Below is a small trained network, with its code and all its weights. Each question gives an input and a target symbol and asks what happens when units are switched off, that is, made to give their printed mean instead of their output.

import numpy as np


def w(rows, s, z=0):
    codes = np.array(rows[::2]) - 128.0
    scale = np.full(codes.shape[1], s)
    scale[-1] = z or s
    return codes * scale


def norm(h):
    return h / np.sqrt((h * h).mean(-1, keepdims=True) + 1e-5)


def f(y):
    return np.maximum(y, 0)


def softmax(a):
    e = np.exp(a - a.max(-1, keepdims=True))
    return e / e.sum(-1, keepdims=True)


def log_softmax(a):
    a = a - a.max(-1, keepdims=True)
    return a - np.log(np.exp(a).sum(-1, keepdims=True))


def net(x, mask):
    ids = ['ΓΔΘΠΩαβεζηλμξτφψ'.index(c) for c in x.split()]
    T = len(ids)
    res = E[ids] + P[:T]
    r = norm(res)
    for j in range(3):
        rows = slice(4 * j, 4 * j + 4)
        q, k, v = (r @ M[0][rows].T for M in (Q, K, V))
        z = softmax(np.where(np.tri(T) > 0, q @ k.T / 4**0.5, -1e9)) @ v
        o = O[0][rows]
        res = res + np.where(mask[j], z, o[:, -1]) @ o[:, :-1]
    y = f(norm(res) @ A[0][:, :-1].T + A[0][:, -1])
    res = res + np.where(mask[3:11], y, B[0][:, -1]) @ B[0][:, :-1]
    return log_softmax(norm(res)[-1] @ U[:, :-1].T + U[:, -1])


Q, K, V, O, A, B = {}, {}, {}, {}, {}, {}
E = w([
[90,179,183,94,98,156,90],'Γ',
[68,73,168,112,125,71,87],'Δ',
[133,89,151,70,124,124,129],'Θ',
[109,75,158,89,114,94,112],'Π',
[136,147,94,122,119,101,172],'Ω',
[111,87,159,67,120,128,170],'α',
[80,57,173,106,135,118,100],'β',
[146,152,92,93,186,128,152],'ε',
[181,98,66,124,161,118,107],'ζ',
[108,153,76,142,136,63,129],'η',
[151,159,56,93,147,101,141],'λ',
[103,153,159,185,144,118,48],'μ',
[154,104,63,163,123,126,153],'ξ',
[19,86,108,159,254,93,156],'τ',
[117,170,122,123,97,138,47],'φ',
[101,153,155,184,78,99,67],'ψ',
],0.0079)
P = w([
[35,41,206,24,118,68,128],'0',
[149,135,229,79,136,43,144],'1',
[112,128,199,104,134,74,133],'2',
[169,145,202,155,124,142,177],'3',
[121,140,164,141,109,151,157],'4',
[95,135,121,132,77,171,157],'5',
[52,117,65,144,82,212,155],'6',
[36,143,67,135,117,162,145],'7',
[1,167,100,56,133,133,98],'8',
],0.0045)
Q[0] = w([
[153,151,197,159,89,163,63],'h1',
[210,232,124,253,170,130,110],'h1',
[197,148,79,185,103,128,209],'h1',
[169,61,226,191,145,205,208],'h1',
[173,190,169,167,33,177,56],'h2',
[41,182,91,80,129,148,39],'h2',
[104,73,105,157,112,165,163],'h2',
[141,17,198,72,132,82,190],'h2',
[106,192,73,118,87,106,82],'h3',
[219,207,81,182,139,87,96],'h3',
[60,72,67,3,159,45,84],'h3',
[135,156,156,108,48,191,56],'h3',
],0.0062)
K[0] = w([
[176,198,72,130,200,46,177],'h1',
[216,58,161,30,153,50,87],'h1',
[196,77,212,92,114,103,155],'h1',
[132,223,197,151,161,50,127],'h1',
[214,166,60,116,148,99,209],'h2',
[56,105,48,172,135,207,167],'h2',
[174,120,173,153,57,169,113],'h2',
[121,32,203,57,68,96,87],'h2',
[62,109,160,93,152,214,196],'h3',
[140,95,194,32,115,94,178],'h3',
[46,115,2,160,44,238,146],'h3',
[144,115,150,179,178,128,233],'h3',
],0.0061)
V[0] = w([
[177,132,128,100,2,112,149],'h1',
[164,141,78,50,170,119,162],'h1',
[122,69,161,101,104,165,127],'h1',
[167,131,99,64,141,186,142],'h1',
[175,98,79,118,41,109,203],'h2',
[55,169,87,103,208,99,201],'h2',
[89,226,126,92,101,80,161],'h2',
[80,122,142,231,59,127,157],'h2',
[151,70,69,136,218,144,195],'h3',
[136,187,94,59,145,104,46],'h3',
[192,118,76,124,161,105,53],'h3',
[165,61,145,131,79,112,121],'h3',
],0.0074)
O[0] = w([
[222,190,86,26,115,113,119,114],'h1',
[62,189,79,100,62,251,159,175],'h1',
[118,207,118,146,156,48,105,228],'h1',
[91,217,152,80,135,197,101,65],'h1',
[112,106,134,48,223,183,68,83],'h2',
[218,44,137,220,127,151,91,218],'h2',
[184,9,82,117,122,157,157,172],'h2',
[213,148,179,19,88,54,91,1],'h2',
[166,147,168,195,83,39,254,121],'h3',
[68,88,51,56,54,55,68,198],'h3',
[168,93,110,76,57,18,81,103],'h3',
[183,191,119,81,167,106,120,197],'h3',
],0.0055,0.0024)
A[0] = w([
[192,84,89,197,88,156,107,82],'n1',
[91,131,180,168,79,99,24,191],'n2',
[114,188,87,116,175,114,194,127],'n3',
[46,174,202,173,49,183,101,125],'n4',
[167,161,212,139,63,232,12,81],'n5',
[132,122,163,3,34,127,37,1],'n6',
[104,124,121,47,169,72,188,177],'n7',
[188,6,159,120,115,72,156,164],'n8',
],0.005,0.0029)
B[0] = w([
[197,108,193,86,106,142,173,188],'n1',
[209,202,86,143,153,146,189,242],'n2',
[136,106,79,185,29,150,81,216],'n3',
[158,253,131,116,134,148,77,216],'n4',
[129,29,233,46,141,43,25,171],'n5',
[22,176,60,126,145,43,212,174],'n6',
[239,122,134,119,168,178,142,241],'n7',
[128,133,156,67,43,219,109,253],'n8',
],0.0051,0.0031)
U = w([
[198,151,52,141,171,107,101,25],'Γ',
[166,118,135,213,150,25,61,113],'Δ',
[103,94,90,114,140,216,31,76],'Θ',
[171,166,159,30,211,96,109,136],'Π',
[148,174,110,199,136,219,100,74],'Ω',
[154,136,146,65,223,234,206,90],'α',
[184,193,208,146,204,141,113,254],'β',
[69,249,141,133,80,183,37,141],'ε',
[175,177,153,54,23,17,172,128],'ζ',
[73,56,81,91,69,179,164,55],'η',
[45,202,37,112,32,95,168,153],'λ',
[139,43,196,92,84,135,65,157],'μ',
[189,161,231,180,80,147,163,122],'ξ',
[2,60,151,196,158,118,235,220],'τ',
[32,114,75,36,118,91,83,116],'φ',
[186,78,157,84,140,108,76,150],'ψ',
],0.0076,0.0038)

Each question gives the input, a string of symbols that net reads in full, and the target symbol t.
The units are the heads (4 rows each of Q, K, V and O) and the neurons (one row each of A and B). Each row of codes is followed by its name. A weight is (code - 128) times the scale printed after its matrix; where a second scale follows, it is the last column's (O, A, B and U).
mask holds one flag per unit, heads first, then neurons. A switched-off unit (its flag False) gives its mean, the last column of its rows in O or B, instead of its output. The means were averaged over made-up inputs and are rounded, as every weight is.
A unit's drop is (log p(t) with every unit on - log p(t) with that unit switched off) / (log p(t) with every unit on - log p(t) with every unit switched off).
The circuit of an input: a set's keep is (log p(t) with only the set's units on - log p(t) with every unit switched off) / (log p(t) with every unit on - log p(t) with every unit switched off). Starting from all 11 units, units are removed one at a time, each time the one whose removal leaves the highest keep (on an exact tie, the one counted first), for as long as the keep stays at least 0.8.
circuit, biggest first: the units of the circuit, biggest drop first
most important unit: the unit with the biggest drop
which heads matter: for each layer, one digit per head in row order, 1 if its drop is at least 0.15 and else 0, layers parted by /
input α ζ Π ζ ζ λ ξ β, target ξ: which heads matter -> 001
input α Π Π β, target β: which heads matter -> 101
input ε μ Π α, target μ: which heads matter -> 101
input Π Π λ Π λ Θ Θ μ, target Θ: which heads matter -> 110
input Π φ τ Π Δ ξ Π, target ξ: which heads matter -> 001
input λ α Π ζ μ φ Δ β, target φ: circuit, biggest first -> (h3, h2, n6)
input ζ μ λ, target λ: which heads matter -> 110
input ξ Π μ ζ φ Π, target φ: circuit, biggest first -> (h3, n6)
input τ α ζ λ μ ζ β β, target ζ: circuit, biggest first -> (h2)
input λ Γ φ, target Θ: circuit, biggest first -> (h2, h3)
input Π φ μ ζ ζ ζ ζ, target λ: circuit, biggest first -> (h2, h3)
input ζ ζ Π Θ φ τ ε Π, target τ: which heads matter -> 101
input β λ ξ λ Δ Π μ Π, target μ: circuit, biggest first -> (h1, n8)
input α Δ φ, target β: circuit, biggest first -> (h3, h1)
input τ Γ ζ α Δ Ω β Π, target β: circuit, biggest first -> (h3, h2)
input Π ζ Π Ω Γ α μ β, target μ: most important unit -> h1
input Π ξ β ζ η Δ ζ ζ ζ, target λ: circuit, biggest first -> (h3, h1)
input α Ω α α ζ Π φ Γ ζ, target φ: circuit, biggest first -> (h3, n6, h2)
input Ω Π η ζ μ α μ ζ ε, target ζ: which heads matter -> 011
input ζ Π ξ Δ τ α τ α, target τ: which heads matter -> 100
